Below are the code and all the weights of a small trained network. Each question names an input and a class and asks about switching units off, where a switched-off unit gives its printed mean instead of its output.

import numpy as np


def w(rows, s, z=0):
    codes = np.array(rows[::2]) - 128.0
    scale = np.full(codes.shape[1], s)
    scale[-1] = z or s
    return codes * scale


def norm(h):
    return h / np.sqrt((h * h).mean(-1, keepdims=True) + 1e-5)


def f(y):
    return np.maximum(y, 0)


def log_softmax(a):
    a = a - a.max(-1, keepdims=True)
    return a - np.log(np.exp(a).sum(-1, keepdims=True))


def net(x, mask):
    res = np.array(x, float).reshape(1, 4) / 4 @ E
    u = 0
    for l in range(4):
        y = f(norm(res) @ A[l][:, :-1].T + A[l][:, -1])
        res = res + np.where(mask[u : u + 4], y, B[l][:, -1]) @ B[l][:, :-1]
        u += 4
    return log_softmax(norm(res)[-1] @ U[:, :-1].T + U[:, -1])


A, B = {}, {}
E = w([
[186,78,120,198,61,72,177,159,62],'x0',
[172,155,107,204,203,116,184,135,114],'x1',
[254,162,52,79,200,162,162,176,182],'x2',
[139,181,88,144,137,241,112,62,174],'x3',
],0.0079)
A[0] = w([
[171,127,153,254,60,171,23,45,104,74],'L0N1',
[126,156,114,143,124,156,125,78,121,8],'L0N2',
[104,110,162,178,122,99,152,165,121,216],'L0N3',
[115,207,166,169,165,99,102,32,160,49],'L0N4',
],0.0065,0.0011)
B[0] = w([
[111,139,224,81,140,164,209,152,129,254],'L0N1',
[94,95,189,211,128,122,103,66,148,179],'L0N2',
[54,165,30,65,73,150,72,130,53,210],'L0N3',
[101,104,230,187,133,254,140,12,194,221],'L0N4',
],0.0085,0.0041)
A[1] = w([
[63,137,157,196,225,181,84,58,123,75],'L1N1',
[211,112,175,177,80,200,98,72,253,11],'L1N2',
[161,197,129,190,213,121,103,144,114,253],'L1N3',
[171,128,13,82,130,128,163,65,119,207],'L1N4',
],0.0058,0.0014)
B[1] = w([
[67,67,183,129,198,98,173,125,94,254],'L1N1',
[109,179,110,222,69,114,136,47,116,252],'L1N2',
[86,86,202,11,104,189,125,100,180,191],'L1N3',
[130,147,79,161,186,116,47,180,101,198],'L1N4',
],0.012,0.005)
A[2] = w([
[72,78,180,152,154,130,97,109,92,254],'L2N1',
[176,118,155,94,96,169,112,179,188,125],'L2N2',
[116,162,109,173,117,117,131,134,112,191],'L2N3',
[101,124,127,172,113,2,145,185,155,245],'L2N4',
],0.009,0.00097)
B[2] = w([
[184,137,103,82,110,119,156,116,178,254],'L2N1',
[118,150,104,94,89,174,110,151,90,165],'L2N2',
[162,171,166,97,92,145,2,107,103,153],'L2N3',
[99,149,102,177,59,68,28,122,75,183],'L2N4',
],0.012,0.0077)
A[3] = w([
[160,122,36,92,208,95,188,119,150,60],'L3N1',
[105,76,140,155,184,208,197,115,235,153],'L3N2',
[131,88,212,99,135,135,166,79,141,188],'L3N3',
[83,106,93,124,184,109,206,2,193,253],'L3N4',
],0.0068,0.0014)
B[3] = w([
[98,54,90,116,126,232,61,116,109,147],'L3N1',
[44,39,148,184,108,69,184,131,140,232],'L3N2',
[174,101,123,155,77,157,136,217,255,216],'L3N3',
[216,143,169,72,64,76,244,115,137,255],'L3N4',
],0.0096,0.0075)
U = w([
[109,25,244,124,126,160,254,125,215,49],'0',
[132,111,78,150,107,43,51,132,69,247],'1',
[126,29,116,54,172,219,101,207,135,63],'2',
],0.0083,0.0016)

Each question gives the input, the list of numbers given to net, and the class t.
The units are the neurons (one row each of A and B). Each row of codes is followed by its name. A weight is (code - 128) times the scale printed after its matrix; where a second scale follows, it is the last column's (A, B and U).
mask holds one flag per neuron, layer by layer. A switched-off neuron (its flag False) gives its mean, the last column of its row in B, instead of its output. The means were averaged over made-up inputs and are rounded, as every weight is.
A unit's drop is (log p(t) with every unit on - log p(t) with that unit switched off) / (log p(t) with every unit on - log p(t) with every unit switched off).
The circuit of an input: a set's keep is (log p(t) with only the set's units on - log p(t) with every unit switched off) / (log p(t) with every unit on - log p(t) with every unit switched off). Starting from the 12 units with the biggest drops (on a tie, the unit counted first), units are removed one at a time, each time the one whose removal leaves the highest keep (on an exact tie, the one counted first), for as long as the keep stays at least 0.8.
units of the circuit, in order: the units of the circuit, biggest drop first
unit that matters most: the unit with the biggest drop
top k neurons: the k neurons with the biggest drops, biggest first
top k neurons in layer l: the k neurons of layer l with the biggest drops, biggest first
drop when u is switched off: that unit's drop, to one decimal
input [8,6,2,2], class 1: top 2 neurons in layer 2 -> [L2N1, L2N3]
input [2,-7,3,-1], class 2: top 2 neurons in layer 2 -> [L2N2, L2N4]
input [-8,-1,-5,-8], class 1: units of the circuit, in order -> [L1N3, L2N4]
input [2,-3,-3,0], class 2: top neuron in layer 1 -> [L1N1]
input [3,7,7,-5], class 2: top 3 neurons -> [L1N3, L1N2, L3N1]
input [2,6,6,3], class 2: top 2 neurons -> [L0N4, L1N3]
input [-3,-1,5,-7], class 2: top 2 neurons -> [L1N2, L0N3]
input [1,4,4,1], class 2: top 2 neurons -> [L0N4, L1N3]
input [2,-7,-2,-1], class 2: top 2 neurons -> [L1N2, L3N4]
input [-1,6,-2,-4], class 1: top 2 neurons -> [L0N3, L0N4]
input [-1,-3,3,-3], class 1: top 2 neurons -> [L1N3, L0N1]
input [0,-8,7,-4], class 2: top 2 neurons -> [L1N2, L1N1]
input [5,3,5,2], class 2: top 2 neurons -> [L1N3, L0N4]
input [3,-5,7,4], class 1: unit that matters most -> L1N2
input [-2,-6,5,-4], class 2: drop when L1N2 is switched off -> 0.7
input [6,2,8,0], class 2: drop when L1N3 is switched off -> 0.2
input [-6,-1,-6,-8], class 1: drop when L2N4 is switched off -> 0.2
